Each row is followed by its class.
4.3	1.6	-0.7	14.2	-7.3	-1.6	-31.2	11.6	14.0	-28.3	-11.3	7.3	-7.5	3.0	22.0	11.7	-7.8	9.6	-2.2	-6.2	6.5 | Z
2.6	22.2	-4.9	10.8	-7.9	13.7	-13.1	16.7	2.0	-11.3	5.1	-10.9	7.0	4.4	-5.8	8.0	0.6	18.6	-18.4	-8.3	-5.6 | Z
-22.7	4.7	-0.7	2.9	-10.2	-16.2	-2.7	-0.6	19.5	-10.6	-38.4	27.0	14.7	-1.2	9.2	-7.1	17.2	11.7	16.8	-7.7	-6.8 | Z
-15.9	-6.3	6.0	2.4	-11.3	-0.6	15.6	9.2	5.3	31.5	15.9	7.1	2.5	3.3	-2.1	-7.0	-0.4	35.9	7.7	-6.9	12.6 | H
-24.9	-0.2	-1.5	-5.3	19.1	10.2	-30.0	0.9	-0.6	-31.0	2.8	18.7	10.4	-1.9	0.5	14.4	10.3	38.4	-18.1	4.0	-2.8 | H
-5.7	12.2	-0.6	3.7	-2.1	-14.5	-26.9	17.4	-1.8	-10.6	13.2	-64.2	4.2	-7.6	-24.7	8.8	-7.7	19.7	3.8	-7.3	4.5 | Z
-19.4	9.9	7.2	3.4	-0.2	8.2	-4.6	-1.6	-2.5	6.9	-3.2	20.5	2.7	-9.8	-21.5	-1.6	-17.9	20.9	5.4	-0.8	4.7 | H
-5.7	10.2	6.7	-1.6	13.5	-5.7	24.3	19.2	6.8	-48.7	-33.6	10.1	3.0	4.4	17.1	7.3	4.6	17.4	3.4	3.5	-15.0 | Z
10.0	17.3	6.9	-2.1	32.0	8.8	6.2	18.8	19.7	-0.2	12.6	9.1	7.9	9.7	-5.5	-11.3	-8.9	53.2	-11.2	-0.1	4.4 | H
-11.4	8.7	-8.0	20.7	-1.5	3.7	-19.5	10.6	5.0	-23.8	2.6	-13.1	5.1	-5.2	-27.0	-9.0	8.0	1.4	5.5	11.1	11.3 | Z
2.8	14.9	2.8	-8.3	7.6	20.4	-27.1	16.0	-3.9	34.5	25.1	23.0	4.0	-2.8	-18.3	-3.2	-3.6	17.1	-19.1	-4.2	15.9 | H
18.8	13.2	2.0	3.7	27.5	-5.8	-46.8	15.0	-11.5	-7.0	1.5	21.0	13.2	-1.2	-14.9	-8.4	4.9	42.2	6.1	5.0	8.4 | Z
1.9	10.9	2.7	0.9	22.6	4.1	-32.2	28.4	1.7	-14.5	14.9	26.9	3.9	-5.9	-6.6	-13.1	-14.3	45.6	-6.8	-7.5	4.1 | H
-5.5	29.3	-2.3	15.4	23.1	-7.7	-64.9	-7.2	-3.7	12.5	-18.8	39.1	-0.6	2.2	4.0	-7.2	1.8	2.9	5.3	-7.7	9.8 | Z
-10.7	10.1	15.7	8.6	-5.4	-5.4	-53.2	13.3	1.8	37.8	-10.3	26.3	6.9	-4.6	-26.9	0.5	-12.9	64.9	-13.3	1.7	-26.1 | H
-12.7	11.8	2.4	-3.7	-6.6	16.8	46.9	7.5	7.5	1.3	10.7	8.8	-3.7	9.3	-6.5	-10.8	14.3	33.9	-2.6	-7.7	-1.7 | H
-38.8	13.4	2.3	1.2	12.4	19.5	36.6	-5.8	-2.5	37.4	12.9	15.0	1.0	-8.8	0.0	5.9	-0.9	44.5	17.1	3.6	3.8 | H
-2.1	4.9	12.2	11.4	5.3	-5.2	-73.8	6.8	-4.6	-26.2	-33.3	-12.8	7.1	8.3	2.4	5.2	-19.1	14.3	3.4	-1.5	-10.3 | Z
-7.2	-1.2	21.4	-10.1	19.6	23.8	49.6	33.5	-10.6	21.1	4.7	20.0	-4.4	-6.8	11.3	-9.2	11.8	47.8	-13.8	1.1	-5.2 | H
-40.9	9.5	7.9	17.7	-16.6	-7.9	-30.9	13.3	-3.4	-19.2	-10.8	-7.7	-3.5	-6.6	10.7	1.6	-6.0	-6.3	13.6	-12.4	-8.8 | Z
4.8	7.5	9.0	-14.7	6.9	-22.7	-2.3	45.6	4.1	-0.4	1.2	17.1	-1.3	-1.7	14.1	7.1	19.8	-30.4	11.5	-8.6	11.1 | Z
17.4	0.4	1.0	-0.3	-9.9	-17.4	17.0	-5.4	6.4	-17.0	-21.8	8.1	0.3	-2.4	-7.2	-5.7	-11.0	-2.9	0.8	0.7	6.8 | Z
-12.6	4.6	2.5	22.5	9.2	-2.3	-57.7	5.9	-2.8	-31.8	-15.4	36.8	17.1	-6.4	24.1	-3.8	24.5	2.3	5.3	-8.0	-4.5 | Z
2.6	8.5	7.7	7.6	8.1	19.4	-0.1	-7.1	-0.9	21.3	8.8	17.6	1.1	-5.2	7.7	-5.0	10.0	40.4	-17.4	4.2	7.4 | H
12.3	23.4	-4.8	4.6	19.1	-4.3	-12.8	26.8	6.3	-11.7	15.6	-9.6	4.0	-9.0	1.7	-1.6	-11.3	7.9	-0.4	-5.0	16.0 | Z
-6.9	12.7	-2.1	-0.5	6.8	15.3	-39.2	15.5	-4.4	30.5	28.9	9.8	10.7	-5.8	-21.0	0.2	-12.9	42.1	-26.0	-3.7	6.7 | H
-11.4	11.0	4.7	0.5	11.4	-7.8	6.3	12.0	-5.1	-18.2	-5.6	1.7	0.9	-7.0	-3.8	11.4	12.4	28.1	-18.9	1.4	6.4 | Z
13.6	3.7	-2.9	9.2	-34.3	-21.0	-31.5	12.8	11.0	12.1	-5.1	-9.0	10.4	0.6	-26.0	5.5	-13.9	-32.9	4.1	4.3	12.3 | Z
-66.8	8.7	10.6	-1.4	-16.1	26.8	56.4	5.5	4.2	5.4	-14.6	-0.4	-1.5	-7.8	9.7	3.7	10.0	69.3	-4.8	1.5	-19.4 | Z
21.5	24.5	7.1	8.8	18.9	-6.4	-73.6	2.9	-3.2	22.9	18.2	13.3	1.3	-8.5	-12.6	-15.4	-7.6	-19.6	-12.8	-1.0	11.4 | H
